[[ -1.4  -3.9  11.1 -45.6   6.8   1.1]
 [  2.5   0.9  10.6 -38.0   7.2   0.9]
 [ 11.8  11.8   7.0   1.7  18.6  12.3]
 [-45.3   3.6 -20.9   7.3  44.1  33.5]
 [ -8.4 -14.5   8.3  50.9  44.4  56.8]
 [-33.3  13.3 -18.2  -6.6  36.0  19.8]
 [ -0.5 -19.3  14.7  67.8  46.3  66.1]
 [  4.2  10.7   3.5   1.2  21.8  15.8]
 [-75.5  36.4 -55.2 -73.6  28.8 -15.8]]
->
[[-75.5  36.4 -55.2 -73.6  28.8 -15.8]
 [  4.2  10.7   3.5   1.2  21.8  15.8]
 [ -0.5 -19.3  14.7  67.8  46.3  66.1]
 [-33.3  13.3 -18.2  -6.6  36.0  19.8]
 [ -8.4 -14.5   8.3  50.9  44.4  56.8]
 [-45.3   3.6 -20.9   7.3  44.1  33.5]
 [ 11.8  11.8   7.0   1.7  18.6  12.3]
 [  2.5   0.9  10.6 -38.0   7.2   0.9]
 [ -1.4  -3.9  11.1 -45.6   6.8   1.1]]

[[ 47.7  60.3 -12.6  21.4 -50.4]
 [ 12.8  50.0  11.6   2.6   6.6]
 [-63.0  75.7  58.2  71.5 -51.5]
 [ 22.8  -1.0   3.7  17.1  -2.5]
 [-34.2  62.9 -55.1  60.3 -11.6]
 [ 29.4   5.3  -0.5  45.7  28.5]
 [ 12.7   7.2 -60.6  64.2  -9.5]]
->
[[ 12.7   7.2 -60.6  64.2  -9.5]
 [ 29.4   5.3  -0.5  45.7  28.5]
 [-34.2  62.9 -55.1  60.3 -11.6]
 [ 22.8  -1.0   3.7  17.1  -2.5]
 [-63.0  75.7  58.2  71.5 -51.5]
 [ 12.8  50.0  11.6   2.6   6.6]
 [ 47.7  60.3 -12.6  21.4 -50.4]]

[[ -8.5  29.7  27.7  15.3 -30.3 -82.3]
 [-15.2  42.8 -43.4  -5.5 -24.9  24.3]
 [-16.0  28.9   3.7   6.8   4.5  -3.2]
 [ 44.0  -1.3  -6.2 -13.8  30.0 -25.4]
 [-12.6  -3.3 -62.9   5.7  19.2 -27.9]
 [  8.7  20.7  18.5  -7.5   6.0  -7.8]]
->
[[  8.7  20.7  18.5  -7.5   6.0  -7.8]
 [-12.6  -3.3 -62.9   5.7  19.2 -27.9]
 [ 44.0  -1.3  -6.2 -13.8  30.0 -25.4]
 [-16.0  28.9   3.7   6.8   4.5  -3.2]
 [-15.2  42.8 -43.4  -5.5 -24.9  24.3]
 [ -8.5  29.7  27.7  15.3 -30.3 -82.3]]

[[ 21.0  20.5  39.5  13.8]
 [-25.9  20.7 -22.7   2.1]
 [  9.9   5.6  37.9  -2.7]
 [-17.9  65.7   3.4  -3.1]
 [ -3.8  17.3   9.4 -13.1]]
->
[[ -3.8  17.3   9.4 -13.1]
 [-17.9  65.7   3.4  -3.1]
 [  9.9   5.6  37.9  -2.7]
 [-25.9  20.7 -22.7   2.1]
 [ 21.0  20.5  39.5  13.8]]

[[-30.5 -72.7 -17.8 -43.3  11.6  -4.1 -39.7  -5.8   5.4   7.2 -51.5 -13.0
   40.4  40.7 -62.4]
 [ 21.3  16.0 -16.9 -12.0  41.9   0.5 -21.7  54.1  73.0 -13.8 -46.0  32.8
   22.2  81.0  85.4]]
->
[[ 21.3  16.0 -16.9 -12.0  41.9   0.5 -21.7  54.1  73.0 -13.8 -46.0  32.8
   22.2  81.0  85.4]
 [-30.5 -72.7 -17.8 -43.3  11.6  -4.1 -39.7  -5.8   5.4   7.2 -51.5 -13.0
   40.4  40.7 -62.4]]

[[-36.4 -77.2  64.4  52.9 -35.2  42.9  38.0]
 [-58.9 -50.0  -8.9  71.3  45.0 -12.2  30.6]
 [-48.8  48.2  47.0   3.3 -40.4   7.2 -43.1]
 [ 75.1 -19.8 -13.5  52.7 -68.2  19.4  40.0]
 [-49.1  -3.7  38.5 -45.8  44.2 -33.2   7.9]]
->
[[-49.1  -3.7  38.5 -45.8  44.2 -33.2   7.9]
 [ 75.1 -19.8 -13.5  52.7 -68.2  19.4  40.0]
 [-48.8  48.2  47.0   3.3 -40.4   7.2 -43.1]
 [-58.9 -50.0  -8.9  71.3  45.0 -12.2  30.6]
 [-36.4 -77.2  64.4  52.9 -35.2  42.9  38.0]]
